Below are the code and all the weights of a small trained network. Each question names an input and a class and asks about switching units off, where a switched-off unit gives its printed mean instead of its output.

import numpy as np


def w(rows, s, z=0):
    codes = np.array(rows[::2]) - 128.0
    scale = np.full(codes.shape[1], s)
    scale[-1] = z or s
    return codes * scale


def f(y):
    return y / 2 * (1 + np.tanh(0.7978845608 * (y + 0.044715 * y**3)))


def log_softmax(a):
    a = a - a.max(-1, keepdims=True)
    return a - np.log(np.exp(a).sum(-1, keepdims=True))


def net(x, mask):
    res = np.array(x, float).reshape(1, 5) / 4 @ E
    y = f(res @ A[0][:, :-1].T + A[0][:, -1])
    res = res + np.where(mask, y, B[0][:, -1]) @ B[0][:, :-1]
    return log_softmax(res[-1] @ U[:, :-1].T + U[:, -1])


A, B = {}, {}
E = w([
[232,112,177,170],'x0',
[128,125,126,130],'x1',
[128,126,127,129],'x2',
[63,79,224,166],'x3',
[128,60,143,10],'x4',
],0.012)
A[0] = w([
[243,77,186,174,7],'n0',
[148,174,55,134,59],'n1',
[99,91,140,178,65],'n2',
[116,105,160,72,186],'n3',
[125,102,106,149,242],'n4',
[82,177,125,192,190],'n5',
[94,170,169,172,148],'n6',
[55,115,230,149,34],'n7',
[62,83,157,160,71],'n8',
[116,158,127,154,244],'n9',
[73,204,138,77,117],'n10',
[79,161,118,205,144],'n11',
[8,140,73,128,25],'n12',
[108,49,116,71,178],'n13',
[102,140,4,104,36],'n14',
[39,150,130,121,47],'n15',
[119,170,80,209,197],'n16',
],0.016,0.002)
B[0] = w([
[67,185,226,199,249],'n0',
[199,112,42,122,198],'n1',
[156,135,95,74,172],'n2',
[61,82,72,70,192],'n3',
[100,114,98,146,140],'n4',
[99,43,109,93,215],'n5',
[130,115,114,59,191],'n6',
[222,189,64,118,236],'n7',
[255,165,85,122,201],'n8',
[116,82,140,52,168],'n9',
[132,143,168,165,182],'n10',
[88,52,81,123,216],'n11',
[75,186,203,229,230],'n12',
[48,65,76,60,215],'n13',
[146,209,111,156,216],'n14',
[123,180,195,182,196],'n15',
[71,82,101,93,229],'n16',
],0.0091,0.014)
U = w([
[71,27,142,88,160],'0',
[103,174,231,204,249],'1',
[250,169,107,118,7],'2',
],0.017,0.0015)

Each question gives the input, the list of numbers given to net, and the class t.
The units are the neurons (one row each of A and B). Each row of codes is followed by its name. A weight is (code - 128) times the scale printed after its matrix; where a second scale follows, it is the last column's (A, B and U).
mask holds one flag per neuron, in row order. A switched-off neuron (its flag False) gives its mean, the last column of its row in B, instead of its output. The means were averaged over made-up inputs and are rounded, as every weight is.
A unit's drop is (log p(t) with every unit on - log p(t) with that unit switched off) / (log p(t) with every unit on - log p(t) with every unit switched off).
unit that matters most: the unit with the biggest drop
top k neurons: the k neurons with the biggest drops, biggest first
drop when u is switched off: that unit's drop, to one decimal
input [3,6,-4,-3,2], class 1: top 2 neurons => n7, n8
input [-3,1,1,6,5], class 2: unit that matters most => n7
input [-4,3,3,3,-4], class 0: top 2 neurons => n0, n5
input [6,-6,-2,7,-2], class 2: top 3 neurons => n7, n12, n8
input [-7,7,-7,-7,-8], class 0: top 3 neurons => n16, n5, n11
input [-7,0,1,8,3], class 2: top 4 neurons => n7, n8, n0, n2
input [8,8,-4,-2,-7], class 1: top 2 neurons => n0, n13
input [-4,-4,-4,-5,4], class 2: top 3 neurons => n14, n0, n16
input [6,1,-1,-4,-6], class 0: top 2 neurons => n16, n12
input [6,-8,-3,-4,-5], class 1: top 3 neurons => n0, n13, n3
input [4,6,-2,8,5], class 2: top 2 neurons => n7, n8
input [1,-1,2,6,-5], class 2: top 3 neurons => n7, n8, n13
input [-7,-1,2,-8,5], class 2: top 3 neurons => n14, n1, n0
input [8,-5,-2,-3,-4], class 1: unit that matters most => n0
input [4,5,-3,3,-4], class 0: top 2 neurons => n12, n15
input [5,7,-3,4,-8], class 0: drop when n15 is switched off => 0.0
input [-3,-4,-5,-6,-8], class 0: drop when n16 is switched off => 0.3
input [-7,-2,-6,3,4], class 1: drop when n12 is switched off => 0.1
